Below are the code and all the weights of a small trained network. Each question names an input and a class and asks about switching units off, where a switched-off unit gives its printed mean instead of its output.

import numpy as np


def w(rows, s, z=0):
    codes = np.array(rows[::2]) - 128.0
    scale = np.full(codes.shape[1], s)
    scale[-1] = z or s
    return codes * scale


def f(y):
    return y / 2 * (1 + np.tanh(0.7978845608 * (y + 0.044715 * y**3)))


def log_softmax(a):
    a = a - a.max(-1, keepdims=True)
    return a - np.log(np.exp(a).sum(-1, keepdims=True))


def net(x, mask):
    res = np.array(x, float).reshape(1, 4) / 4 @ E
    y = f(res @ A[0][:, :-1].T + A[0][:, -1])
    res = res + np.where(mask, y, B[0][:, -1]) @ B[0][:, :-1]
    return log_softmax(res[-1] @ U[:, :-1].T + U[:, -1])


A, B = {}, {}
E = w([
[169,190,251,165,147,35,19],'x0',
[171,176,67,23,106,191,26],'x1',
[74,173,75,181,254,214,105],'x2',
[191,198,4,167,122,59,172],'x3',
],0.0089)
A[0] = w([
[201,189,73,137,142,90,155,24],'N1',
[182,171,99,26,122,168,52,76],'N2',
[177,192,185,177,150,83,9,55],'N3',
[7,38,214,91,124,202,59,4],'N4',
[112,205,97,187,180,159,135,156],'N5',
[81,119,164,182,103,75,182,92],'N6',
[105,68,88,107,91,175,176,112],'N7',
[130,66,165,187,185,131,167,50],'N8',
[96,121,101,91,68,150,35,106],'N9',
[135,106,140,72,27,73,134,39],'N10',
[82,82,40,77,113,185,164,15],'N11',
[66,149,106,146,203,166,79,62],'N12',
],0.012,0.004)
B[0] = w([
[115,153,38,128,96,157,137,189],'N1',
[66,161,155,132,245,126,163,209],'N2',
[94,109,160,227,66,153,152,248],'N3',
[141,170,45,151,109,132,16,238],'N4',
[74,112,139,73,100,119,70,220],'N5',
[70,118,102,134,220,133,134,214],'N6',
[117,113,185,114,124,222,96,209],'N7',
[134,162,138,108,182,118,172,201],'N8',
[98,95,112,135,168,123,121,175],'N9',
[65,100,130,37,97,87,144,205],'N10',
[131,91,166,180,107,189,132,223],'N11',
[124,48,178,41,89,23,118,205],'N12',
],0.013,0.014)
U = w([
[96,132,139,108,244,134,153,146],'0',
[116,106,197,160,61,189,145,88],'1',
[104,88,153,8,66,80,125,125],'2',
[127,160,4,117,92,146,101,206],'3',
[127,136,152,105,128,150,135,254],'4',
[204,160,94,101,125,137,139,56],'5',
[206,176,100,101,144,137,155,63],'6',
],0.013,0.0086)

Each question gives the input, the list of numbers given to net, and the class t.
The units are the neurons (one row each of A and B). Each row of codes is followed by its name. A weight is (code - 128) times the scale printed after its matrix; where a second scale follows, it is the last column's (A, B and U).
mask holds one flag per neuron, in row order. A switched-off neuron (its flag False) gives its mean, the last column of its row in B, instead of its output. The means were averaged over made-up inputs and are rounded, as every weight is.
A unit's drop is (log p(t) with every unit on - log p(t) with that unit switched off) / (log p(t) with every unit on - log p(t) with every unit switched off).
The circuit of an input: a set's keep is (log p(t) with only the set's units on - log p(t) with every unit switched off) / (log p(t) with every unit on - log p(t) with every unit switched off). Starting from all 12 units, units are removed one at a time, each time the one whose removal leaves the highest keep (on an exact tie, the one counted first), for as long as the keep stays at least 0.8.
circuit, biggest first: the units of the circuit, biggest drop first
unit that matters most: the unit with the biggest drop
top k neurons: the k neurons with the biggest drops, biggest first
drop of u: that unit's drop, to one decimal
input [-6,-6,-3,-1], class 0: circuit, biggest first -> (N6)
input [-7,5,-7,-7], class 1: top 4 neurons -> (N11; N7; N12; N5)
input [-8,8,-2,2], class 0: top 2 neurons -> (N2; N3)
input [-3,2,3,2], class 4: top 2 neurons -> (N3; N10)
input [-4,-5,6,0], class 2: top 3 neurons -> (N12; N2; N5)
input [-3,-1,4,-5], class 3: top 3 neurons -> (N4; N10; N3)
input [0,-7,3,8], class 3: top 2 neurons -> (N1; N2)
input [-4,3,5,-6], class 3: top 3 neurons -> (N4; N10; N3)
input [-5,0,7,-2], class 2: top 2 neurons -> (N12; N3)
input [-1,-6,4,-8], class 3: top 2 neurons -> (N4; N2)
input [2,-7,1,-8], class 3: top 2 neurons -> (N4; N2)
input [7,7,-3,0], class 0: top 2 neurons -> (N2; N9)
input [-2,-8,-8,8], class 0: top 3 neurons -> (N6; N4; N12)
input [3,-2,8,8], class 2: circuit, biggest first -> (N5)
input [1,3,1,-4], class 3: top 2 neurons -> (N4; N6)
input [-5,-2,6,2], class 2: top 3 neurons -> (N12; N3; N5)
input [-7,4,-4,-4], class 1: drop of N11 -> 0.5
input [5,-3,-6,-8], class 3: drop of N12 -> 0.1
input [0,6,3,0], class 0: drop of N2 -> 1.7
input [-6,3,1,1], class 1: unit that matters most -> N11
input [5,3,4,2], class 1: drop of N6 -> 0.1
